Here is a tiny trained network, its code and every weight. The questions are about switching its units off for an input and a class, where a switched-off unit gives its printed mean instead of its output.

import numpy as np


def w(rows, s, z=0):
    codes = np.array(rows[::2]) - 128.0
    scale = np.full(codes.shape[1], s)
    scale[-1] = z or s
    return codes * scale


def f(y):
    return y / 2 * (1 + np.tanh(0.7978845608 * (y + 0.044715 * y**3)))


def log_softmax(a):
    a = a - a.max(-1, keepdims=True)
    return a - np.log(np.exp(a).sum(-1, keepdims=True))


def net(x, mask):
    res = np.array(x, float).reshape(1, 5) / 4 @ E
    y = f(res @ A[0][:, :-1].T + A[0][:, -1])
    res = res + np.where(mask, y, B[0][:, -1]) @ B[0][:, :-1]
    return log_softmax(res[-1] @ U[:, :-1].T + U[:, -1])


A, B = {}, {}
E = w([
[153,236,179,222,29,135,237,101,70,36,47,173],'x0',
[39,152,188,212,33,72,124,238,151,207,152,135],'x1',
[131,170,76,111,125,101,120,128,170,6,125,254],'x2',
[14,158,175,80,141,21,47,174,114,58,198,96],'x3',
[103,113,46,96,140,81,164,125,241,47,171,230],'x4',
],0.0044)
A[0] = w([
[71,113,93,49,180,54,46,139,182,112,209,123,146],'neuron 0',
[198,116,23,98,140,178,178,77,173,76,100,180,153],'neuron 1',
[202,127,19,119,164,161,196,75,172,96,93,179,148],'neuron 2',
[44,116,112,51,172,40,68,143,195,108,211,142,176],'neuron 3',
[102,236,193,193,21,108,162,124,63,92,82,141,253],'neuron 4',
[71,59,120,73,187,82,48,171,156,153,214,81,167],'neuron 5',
[206,104,57,85,178,187,144,63,143,84,90,169,142],'neuron 6',
[216,97,128,62,208,212,120,18,44,122,87,66,216],'neuron 7',
[157,60,220,193,127,203,148,118,56,254,114,42,200],'neuron 8',
],0.005,0.0047)
B[0] = w([
[92,44,85,55,204,115,72,155,99,107,224,154,204],'neuron 0',
[152,103,27,109,135,151,182,59,130,128,109,186,179],'neuron 1',
[165,122,20,124,123,151,188,39,151,149,111,169,177],'neuron 2',
[67,59,108,88,180,64,89,180,106,93,215,157,219],'neuron 3',
[51,207,169,196,65,9,176,218,141,76,134,123,247],'neuron 4',
[117,45,34,42,172,119,95,157,81,201,172,128,217],'neuron 5',
[198,137,53,110,169,176,137,57,87,111,95,151,174],'neuron 6',
[161,195,157,147,137,133,130,129,24,131,80,47,224],'neuron 7',
[117,142,135,135,56,115,115,201,105,187,75,2,254],'neuron 8',
],0.0064,0.007)
U = w([
[165,141,114,118,165,183,132,77,110,98,114,145,117],'0',
[100,176,201,176,94,79,139,167,131,88,125,124,167],'1',
[127,116,93,136,114,123,155,109,200,115,141,186,139],'2',
[144,128,137,138,103,164,113,141,122,165,105,102,97],'3',
[126,124,126,116,131,122,129,135,112,152,128,104,154],'4',
[119,116,246,119,134,218,70,68,214,100,137,160,1],'5',
[119,110,165,148,110,163,133,131,195,148,140,145,97],'6',
[105,84,122,84,170,115,85,145,123,107,186,151,108],'7',
],0.011,0.0099)

Each question gives the input, the list of numbers given to net, and the class t.
The units are the neurons (one row each of A and B). Each row of codes is followed by its name. A weight is (code - 128) times the scale printed after its matrix; where a second scale follows, it is the last column's (A, B and U).
mask holds one flag per neuron, in row order. A switched-off neuron (its flag False) gives its mean, the last column of its row in B, instead of its output. The means were averaged over made-up inputs and are rounded, as every weight is.
A unit's drop is (log p(t) with every unit on - log p(t) with that unit switched off) / (log p(t) with every unit on - log p(t) with every unit switched off).
The circuit of an input: a set's keep is (log p(t) with only the set's units on - log p(t) with every unit switched off) / (log p(t) with every unit on - log p(t) with every unit switched off). Starting from all 9 units, units are removed one at a time, each time the one whose removal leaves the highest keep (on an exact tie, the one counted first), for as long as the keep stays at least 0.8.
circuit, biggest first: the units of the circuit, biggest drop first
k most important neurons: the k neurons with the biggest drops, biggest first
drop when u is switched off: that unit's drop, to one decimal
input [1,-5,8,-7,5], class 0: circuit, biggest first	(neuron 6)
input [-2,-8,2,-1,-7], class 0: circuit, biggest first	(neuron 6; neuron 4)
input [-3,-3,-6,-1,-5], class 3: circuit, biggest first	(neuron 8; neuron 3; neuron 0)
input [3,2,-3,-8,-7], class 1: circuit, biggest first	(neuron 4; neuron 5)
input [-2,-5,4,-5,6], class 0: circuit, biggest first	(neuron 6; neuron 4)
input [-2,-2,6,-2,0], class 0: 2 most important neurons	(neuron 4; neuron 6)
input [0,0,2,-1,3], class 2: 2 most important neurons	(neuron 7; neuron 8)
input [-1,-5,7,3,-6], class 0: 2 most important neurons	(neuron 8; neuron 4)
input [-4,-7,-6,-3,-8], class 3: drop when neuron 7 is switched off	0.1
input [1,-8,8,6,0], class 0: drop when neuron 5 is switched off	0.2
input [-1,7,-3,6,-1], class 7: drop when neuron 3 is switched off	0.2
